Below is a small trained network, with its code and all its weights. Each question gives an input and a class and asks what happens when units are switched off, that is, made to give their printed mean instead of their output.

import numpy as np


def w(rows, s, z=0):
    codes = np.array(rows[::2]) - 128.0
    scale = np.full(codes.shape[1], s)
    scale[-1] = z or s
    return codes * scale


def norm(h):
    return h / np.sqrt((h * h).mean(-1, keepdims=True) + 1e-5)


def f(y):
    return np.maximum(y, 0)


def log_softmax(a):
    a = a - a.max(-1, keepdims=True)
    return a - np.log(np.exp(a).sum(-1, keepdims=True))


def net(x, mask):
    res = np.array(x, float).reshape(1, 3) / 4 @ E
    u = 0
    for l in range(2):
        y = f(norm(res) @ A[l][:, :-1].T + A[l][:, -1])
        res = res + np.where(mask[u : u + 15], y, B[l][:, -1]) @ B[l][:, :-1]
        u += 15
    return log_softmax(norm(res)[-1] @ U[:, :-1].T + U[:, -1])


A, B = {}, {}
E = w([
[137,154,133,121,193,10,128,150],'x0',
[122,102,120,131,101,130,250,110],'x1',
[131,130,126,130,180,130,147,121],'x2',
],0.002)
A[0] = w([
[128,137,116,139,153,138,153,115,112],'L0N0',
[127,143,136,120,166,104,92,129,30],'L0N1',
[129,130,128,127,127,128,129,128,125],'L0N2',
[118,130,133,125,132,48,147,126,80],'L0N3',
[122,133,119,115,155,103,80,109,2],'L0N4',
[131,132,139,139,158,97,75,136,21],'L0N5',
[131,134,129,122,138,103,230,127,117],'L0N6',
[132,113,133,124,156,59,179,129,109],'L0N7',
[128,136,132,126,192,87,77,122,73],'L0N8',
[133,127,134,125,255,93,139,125,41],'L0N9',
[136,134,117,138,105,53,127,124,47],'L0N10',
[119,119,129,130,97,181,128,120,176],'L0N11',
[130,128,129,135,118,136,187,107,59],'L0N12',
[118,124,128,127,136,102,124,140,112],'L0N13',
[117,118,116,135,128,131,158,128,75],'L0N14',
],0.0062,0.0012)
B[0] = w([
[161,110,133,133,137,140,179,108,154],'L0N0',
[98,82,79,127,162,124,109,224,191],'L0N1',
[126,128,128,128,127,129,129,129,129],'L0N2',
[64,176,168,103,32,106,96,142,224],'L0N3',
[147,100,107,157,159,111,99,211,182],'L0N4',
[147,106,71,117,159,122,116,250,203],'L0N5',
[66,57,127,165,103,85,253,57,252],'L0N6',
[189,250,161,112,114,159,27,47,238],'L0N7',
[149,22,130,127,189,120,151,243,234],'L0N8',
[148,229,25,168,233,111,221,31,247],'L0N9',
[88,68,124,151,32,171,74,186,199],'L0N10',
[137,173,232,81,184,223,132,71,217],'L0N11',
[132,72,63,147,181,73,80,241,193],'L0N12',
[114,56,132,96,129,170,148,143,165],'L0N13',
[137,109,117,132,167,79,102,179,160],'L0N14',
],0.0067,0.0041)
A[1] = w([
[194,160,139,96,124,165,86,84,60],'L1N0',
[154,117,127,120,96,133,162,115,78],'L1N1',
[126,124,126,126,128,126,126,133,117],'L1N2',
[170,88,86,132,183,81,93,255,1],'L1N3',
[166,163,145,100,109,188,60,107,84],'L1N4',
[155,88,104,116,158,118,173,148,85],'L1N5',
[136,111,151,157,116,106,129,77,13],'L1N6',
[104,104,130,127,94,134,88,183,131],'L1N7',
[171,137,126,125,171,126,147,119,49],'L1N8',
[163,97,110,105,134,102,120,147,54],'L1N9',
[113,162,147,125,117,137,105,99,104],'L1N10',
[125,108,164,107,6,91,78,133,41],'L1N11',
[125,131,127,121,126,129,117,122,107],'L1N12',
[146,40,158,109,147,139,161,124,43],'L1N13',
[132,166,122,120,157,180,106,178,147],'L1N14',
],0.0078,0.00068)
B[1] = w([
[196,73,104,92,110,135,140,98,164],'L1N0',
[136,163,152,109,162,141,68,128,141],'L1N1',
[131,133,124,129,133,129,126,126,133],'L1N2',
[165,173,65,100,191,118,68,251,254],'L1N3',
[198,71,91,80,96,131,184,71,177],'L1N4',
[110,163,193,114,111,151,83,133,185],'L1N5',
[162,150,95,98,132,202,95,180,150],'L1N6',
[109,190,116,139,185,122,190,100,167],'L1N7',
[104,123,129,118,44,120,110,147,153],'L1N8',
[133,156,103,107,146,121,125,140,154],'L1N9',
[127,61,131,160,163,96,158,151,156],'L1N10',
[118,91,129,163,42,113,24,124,159],'L1N11',
[114,110,122,140,131,134,135,131,131],'L1N12',
[84,136,206,148,157,134,147,139,180],'L1N13',
[169,60,112,115,140,109,130,148,191],'L1N14',
],0.011,0.008)
U = w([
[95,103,117,169,24,104,34,114,12],'0',
[157,148,54,109,198,104,72,254,254],'1',
[56,124,255,142,156,159,141,137,123],'2',
[215,19,122,73,121,154,168,83,171],'3',
[102,205,62,161,135,90,180,55,76],'4',
],0.0095,0.00079)

Each question gives the input, the list of numbers given to net, and the class t.
The units are the neurons (one row each of A and B). Each row of codes is followed by its name. A weight is (code - 128) times the scale printed after its matrix; where a second scale follows, it is the last column's (A, B and U).
mask holds one flag per neuron, layer by layer. A switched-off neuron (its flag False) gives its mean, the last column of its row in B, instead of its output. The means were averaged over made-up inputs and are rounded, as every weight is.
A unit's drop is (log p(t) with every unit on - log p(t) with that unit switched off) / (log p(t) with every unit on - log p(t) with every unit switched off).
The circuit of an input: a set's keep is (log p(t) with only the set's units on - log p(t) with every unit switched off) / (log p(t) with every unit on - log p(t) with every unit switched off). Starting from the 12 units with the biggest drops (on a tie, the unit counted first), units are removed one at a time, each time the one whose removal leaves the highest keep (on an exact tie, the one counted first), for as long as the keep stays at least 0.8.
circuit, biggest first: the units of the circuit, biggest drop first
most important unit: the unit with the biggest drop
k most important neurons: the k neurons with the biggest drops, biggest first
k most important neurons of layer l: the k neurons of layer l with the biggest drops, biggest first
drop when u is switched off: that unit's drop, to one decimal
input [-6,5,-7], class 3: circuit, biggest first : L1N3
input [-7,3,3], class 3: 2 most important neurons of layer 0 : L0N11, L0N6
input [1,6,-3], class 0: circuit, biggest first : L0N9, L0N8, L1N11
input [6,2,3], class 4: circuit, biggest first : L0N9, L1N3
input [4,4,0], class 4: 3 most important neurons : L0N9, L1N3, L0N6
input [0,8,7], class 4: 2 most important neurons of layer 0 : L0N6, L0N8
input [-6,4,-1], class 2: 2 most important neurons of layer 0 : L0N7, L0N12
input [-3,7,7], class 2: 2 most important neurons : L0N6, L1N3
input [7,7,-3], class 0: 4 most important neurons : L0N3, L0N10, L1N3, L1N11
input [2,5,1], class 4: 2 most important neurons : L1N3, L0N6
input [7,5,-1], class 4: 2 most important neurons : L0N9, L1N3
input [7,8,1], class 4: 3 most important neurons : L0N9, L1N3, L0N6
input [1,5,1], class 0: 4 most important neurons of layer 1 : L1N3, L1N7, L1N4, L1N13
input [-7,7,-3], class 2: most important unit : L0N7
input [1,2,-4], class 0: drop when L1N11 is switched off : 0.1
input [-2,7,1], class 2: drop when L0N6 is switched off : 0.4
input [4,8,5], class 4: drop when L1N3 is switched off : 0.3
input [-2,6,7], class 2: drop when L1N3 is switched off : 0.2
